Below is a small trained network, with its code and all its weights. Each question gives an input and a target symbol and asks what happens when units are switched off, that is, made to give their printed mean instead of their output.

import numpy as np


def w(rows, s, z=0):
    codes = np.array(rows[::2]) - 128.0
    scale = np.full(codes.shape[1], s)
    scale[-1] = z or s
    return codes * scale


def norm(h):
    return h / np.sqrt((h * h).mean(-1, keepdims=True) + 1e-5)


def f(y):
    return np.maximum(y, 0)


def softmax(a):
    e = np.exp(a - a.max(-1, keepdims=True))
    return e / e.sum(-1, keepdims=True)


def log_softmax(a):
    a = a - a.max(-1, keepdims=True)
    return a - np.log(np.exp(a).sum(-1, keepdims=True))


def net(x, mask):
    ids = ['αδηθμξπτφψω'.index(c) for c in x.split()]
    T = len(ids)
    res = E[ids] + P[:T]
    r = norm(res)
    for j in range(2):
        rows = slice(2 * j, 2 * j + 2)
        q, k, v = (r @ M[0][rows].T for M in (Q, K, V))
        z = softmax(np.where(np.tri(T) > 0, q @ k.T / 2**0.5, -1e9)) @ v
        o = O[0][rows]
        res = res + np.where(mask[j], z, o[:, -1]) @ o[:, :-1]
    y = f(norm(res) @ A[0][:, :-1].T + A[0][:, -1])
    res = res + np.where(mask[2:26], y, B[0][:, -1]) @ B[0][:, :-1]
    return log_softmax(norm(res)[-1] @ U[:, :-1].T + U[:, -1])


Q, K, V, O, A, B = {}, {}, {}, {}, {}, {}
E = w([
[90,172,116],'α',
[102,143,173],'δ',
[207,113,164],'η',
[122,124,120],'θ',
[48,101,160],'μ',
[131,109,121],'ξ',
[121,124,120],'π',
[96,68,114],'τ',
[92,119,52],'φ',
[166,138,251],'ψ',
[161,182,81],'ω',
],0.028)
P = w([
[123,254,211],'0',
[235,115,186],'1',
[237,101,192],'2',
[236,85,174],'3',
[240,93,191],'4',
[174,190,159],'5',
],0.0033)
Q[0] = w([
[114,172,96],'H1',
[115,96,135],'H1',
[214,151,156],'H2',
[129,247,113],'H2',
],0.011)
K[0] = w([
[173,117,109],'H1',
[136,49,131],'H1',
[211,80,82],'H2',
[45,87,255],'H2',
],0.0099)
V[0] = w([
[27,65,53],'H1',
[227,178,34],'H1',
[128,155,120],'H2',
[90,2,195],'H2',
],0.0074)
O[0] = w([
[42,67,23,155],'H1',
[112,254,42,242],'H1',
[116,105,115,151],'H2',
[77,152,139,4],'H2',
],0.0077,0.0025)
A[0] = w([
[155,138,200,117],'N1',
[114,95,215,3],'N2',
[76,88,101,134],'N3',
[99,104,204,63],'N4',
[187,172,112,215],'N5',
[47,70,83,198],'N6',
[85,112,212,133],'N7',
[176,151,115,168],'N8',
[110,164,122,38],'N9',
[102,102,36,191],'N10',
[89,139,186,57],'N11',
[244,88,79,55],'N12',
[164,129,47,134],'N13',
[175,150,96,12],'N14',
[159,129,31,157],'N15',
[139,83,199,30],'N16',
[127,107,189,69],'N17',
[121,140,64,126],'N18',
[136,180,225,71],'N19',
[93,176,146,50],'N20',
[162,72,121,187],'N21',
[89,129,102,237],'N22',
[101,92,124,201],'N23',
[156,195,122,178],'N24',
],0.011,0.0039)
B[0] = w([
[122,81,118,169],'N1',
[111,148,123,162],'N2',
[122,16,166,191],'N3',
[124,230,108,166],'N4',
[185,66,165,224],'N5',
[142,71,168,246],'N6',
[54,212,140,184],'N7',
[157,77,124,185],'N8',
[196,149,183,137],'N9',
[168,75,70,254],'N10',
[96,241,69,154],'N11',
[154,136,62,177],'N12',
[111,208,82,226],'N13',
[104,224,142,148],'N14',
[128,187,67,253],'N15',
[65,159,125,161],'N16',
[111,141,105,157],'N17',
[128,105,46,209],'N18',
[117,135,97,174],'N19',
[161,88,123,142],'N20',
[150,121,169,173],'N21',
[173,2,172,220],'N22',
[79,142,123,184],'N23',
[134,70,134,211],'N24',
],0.0064)
U = w([
[148,96,145,254],'α',
[71,191,176,151],'δ',
[245,120,214,63],'η',
[165,92,161,53],'θ',
[13,60,201,142],'μ',
[64,179,124,103],'ξ',
[76,165,112,60],'π',
[89,17,171,25],'τ',
[60,81,7,159],'φ',
[159,155,254,155],'ψ',
[203,230,79,159],'ω',
],0.012,0.005)

Each question gives the input, a string of symbols that net reads in full, and the target symbol t.
The units are the heads (2 rows each of Q, K, V and O) and the neurons (one row each of A and B). Each row of codes is followed by its name. A weight is (code - 128) times the scale printed after its matrix; where a second scale follows, it is the last column's (O, A, B and U).
mask holds one flag per unit, heads first, then neurons. A switched-off unit (its flag False) gives its mean, the last column of its rows in O or B, instead of its output. The means were averaged over made-up inputs and are rounded, as every weight is.
A unit's drop is (log p(t) with every unit on - log p(t) with that unit switched off) / (log p(t) with every unit on - log p(t) with every unit switched off).
unit that matters most: the unit with the biggest drop
top k neurons: the k neurons with the biggest drops, biggest first
heads that matter: for each layer, one digit per head in row order, 1 if its drop is at least 0.15 and else 0, layers parted by /
drop when u is switched off: that unit's drop, to one decimal
input μ θ π, target μ: heads that matter -> 11
input α μ α α α, target μ: heads that matter -> 11
input ω ω ω α, target ω: heads that matter -> 10
input ω μ π ω α ξ, target ω: heads that matter -> 01
input θ ψ η ω α, target η: unit that matters most -> H1
input ω ω φ ω π, target ω: heads that matter -> 00
input π φ π ξ δ, target δ: heads that matter -> 00
input ψ θ μ π, target μ: heads that matter -> 10
input φ η φ ω π, target ω: heads that matter -> 01
input ψ α θ ξ α, target ψ: drop when H1 is switched off -> 0.8
input ω δ τ δ, target δ: drop when N15 is switched off -> 0.0
input α ω ξ ω α, target ω: drop when N10 is switched off -> 0.1
input η τ α μ η ξ, target μ: drop when H2 is switched off -> 0.5
input ψ π α, target ψ: top neuron -> (N15)
